In the rows, 128 means zero.
Each row is followed by its group and then its class within the group.
| 102 | 134 | 129 | 129 | 139 | 151 | 116 | 133 | 128 | 132 | 134 | 117 | 137 | 131 | 138 | 117 |  85 | 139 | 157 | 126 | 131 | 139 | 134 | 145 | 128 | 118 | 161 | 138 | 140 |  97 | 119 | 115 | 132 | 132 | => Q J461
| 132 | 138 | 115 | 123 | 109 | 113 | 130 | 132 | 153 | 166 | 113 | 153 | 130 | 134 | 122 | 158 | 215 | 138 | 114 | 109 | 127 | 124 | 137 | 132 | 120 | 137 | 125 | 122 | 121 | 156 | 105 | 148 | 132 | 103 | => B j887
| 115 | 139 | 121 | 121 | 132 | 124 | 132 | 135 | 125 | 153 | 121 | 137 | 131 | 138 | 126 | 124 | 151 | 140 | 122 | 125 | 145 | 123 | 127 | 118 | 123 | 125 | 125 | 131 | 128 | 139 | 149 | 149 | 110 | 111 | => B j887
| 114 | 147 | 111 | 153 | 127 | 123 | 146 | 128 | 128 | 147 | 125 | 143 | 133 | 148 | 127 | 133 | 178 | 138 | 117 | 134 | 123 | 116 | 137 | 128 | 124 | 129 | 123 | 127 | 125 | 142 | 129 | 158 | 128 | 122 | => B j658
| 104 |  98 | 132 | 125 | 120 | 126 | 111 | 121 | 143 | 122 | 137 | 112 | 138 | 102 | 129 | 122 | 117 | 127 | 133 | 132 | 132 | 144 | 124 | 149 | 139 | 140 | 127 | 128 | 134 | 120 | 104 |  97 | 158 | 116 | => C j288
|  89 | 124 | 120 | 125 | 149 | 147 | 135 | 131 | 109 | 131 | 132 | 128 | 106 | 149 | 149 | 144 | 115 | 162 | 153 | 127 | 136 | 124 | 135 | 145 | 134 | 125 | 187 | 131 | 127 | 121 | 148 | 171 | 137 | 134 | => Q j387
|  72 | 141 | 119 | 118 | 157 | 186 | 138 | 128 | 106 | 148 | 128 | 109 | 126 | 142 | 147 | 114 |  60 | 152 | 166 | 137 | 143 | 137 | 126 | 127 | 132 | 114 | 140 | 136 | 146 | 144 | 127 | 138 | 118 | 134 | => C j533
|  86 | 147 | 129 | 133 | 143 | 158 | 124 | 132 | 142 | 151 | 127 | 108 | 123 | 118 | 122 | 127 | 109 | 132 | 142 | 140 | 142 | 152 | 127 | 123 | 138 | 117 | 104 | 134 | 133 | 108 |  95 | 130 | 136 | 120 | => C j533
| 128 | 139 | 129 | 128 | 134 | 114 | 147 | 124 | 125 | 133 | 127 | 140 | 129 | 147 | 136 | 127 | 154 | 129 | 109 | 157 | 122 | 128 | 126 | 122 | 116 | 134 | 103 | 137 | 122 | 160 | 143 | 153 | 113 | 130 | => B j658
| 115 | 133 | 120 | 127 | 128 | 125 | 161 | 126 | 124 | 138 | 118 | 133 | 137 | 141 | 135 | 129 | 158 | 144 | 117 | 129 | 127 | 130 | 129 | 139 | 129 | 127 | 131 | 133 | 126 | 155 | 142 | 146 | 121 | 126 | => B j887
| 100 | 139 | 132 | 123 | 128 | 125 | 115 | 126 | 152 | 137 | 129 | 116 | 133 | 110 | 115 | 127 | 146 | 128 | 121 | 142 | 136 | 157 | 133 | 161 | 129 | 124 | 124 | 123 | 138 | 140 |  94 | 132 | 156 | 118 | => C j288
| 101 | 128 | 120 | 133 | 140 | 122 | 166 | 137 | 144 | 142 | 111 | 139 | 123 | 143 | 141 | 123 | 156 | 144 | 108 | 126 | 131 | 118 | 116 | 110 | 115 | 134 | 136 | 131 | 115 | 157 | 158 | 133 | 124 | 121 | => B j887
| 112 | 123 | 121 | 122 | 126 | 111 | 135 | 135 | 136 | 147 | 118 | 117 | 131 | 125 | 131 | 137 | 163 | 140 | 138 | 129 | 141 | 130 | 135 | 138 | 128 | 123 | 165 | 124 | 137 | 150 | 107 | 126 | 148 | 104 | => Q j387
| 120 | 147 | 118 | 134 | 140 | 147 | 146 | 134 | 132 | 153 | 126 | 145 | 129 | 161 | 134 | 133 | 159 | 124 | 119 | 141 | 121 | 117 | 128 | 134 | 130 | 135 | 120 | 133 | 124 | 138 | 151 | 151 | 111 | 131 | => B j658
|  91 | 150 | 131 | 116 | 162 | 179 | 134 | 121 | 121 | 121 | 128 | 111 | 125 | 139 | 150 | 112 |  88 | 145 | 159 | 137 | 133 | 149 | 123 | 132 | 136 | 124 | 110 | 138 | 148 |  98 | 125 | 131 | 126 | 126 | => C j288
|  95 | 132 | 117 | 124 | 155 | 146 | 144 | 129 | 125 | 133 | 129 | 128 | 146 | 152 | 149 | 128 | 148 | 168 | 164 | 123 | 127 | 122 | 133 | 140 | 129 | 119 | 197 | 124 | 128 | 136 | 150 | 152 | 134 | 136 | => Q j387
|  69 | 152 | 142 | 121 | 150 | 175 | 143 | 124 | 115 | 123 | 124 |  98 | 134 | 122 | 139 | 120 |  84 | 142 | 164 | 136 |  70 | 140 | 137 | 143 | 143 | 115 | 118 | 136 | 150 | 104 | 100 | 132 | 136 | 128 | => C j288
| 118 | 140 | 124 | 133 | 142 | 130 | 134 | 131 | 129 | 161 | 118 | 146 | 130 | 137 | 119 | 133 | 177 | 134 |  95 | 130 | 125 | 133 | 132 | 122 | 127 | 129 | 112 | 127 | 122 | 132 | 142 | 138 | 116 | 119 | => B j887
| 118 | 123 | 115 | 131 | 123 | 115 | 125 | 133 | 152 | 152 | 125 | 118 | 145 | 114 | 139 | 145 | 162 | 155 | 136 | 119 | 130 | 140 | 140 | 148 | 127 | 126 | 190 | 124 | 117 | 144 | 115 | 116 | 170 | 117 | => Q j387
| 120 | 145 | 115 | 127 | 117 | 126 | 110 | 120 | 158 | 123 | 126 | 117 | 132 | 112 | 120 | 129 | 147 | 118 | 105 | 146 | 131 | 138 | 125 | 151 | 118 | 126 | 105 | 134 | 132 | 144 |  84 | 131 | 152 | 116 | => C j288
| 134 | 137 | 117 | 119 | 123 | 121 | 129 | 134 | 133 | 162 | 123 | 152 | 134 | 143 | 118 | 148 | 192 | 131 | 112 | 128 | 137 | 120 | 134 | 127 | 120 | 134 | 132 | 128 | 122 | 163 | 132 | 153 | 122 | 109 | => B j887
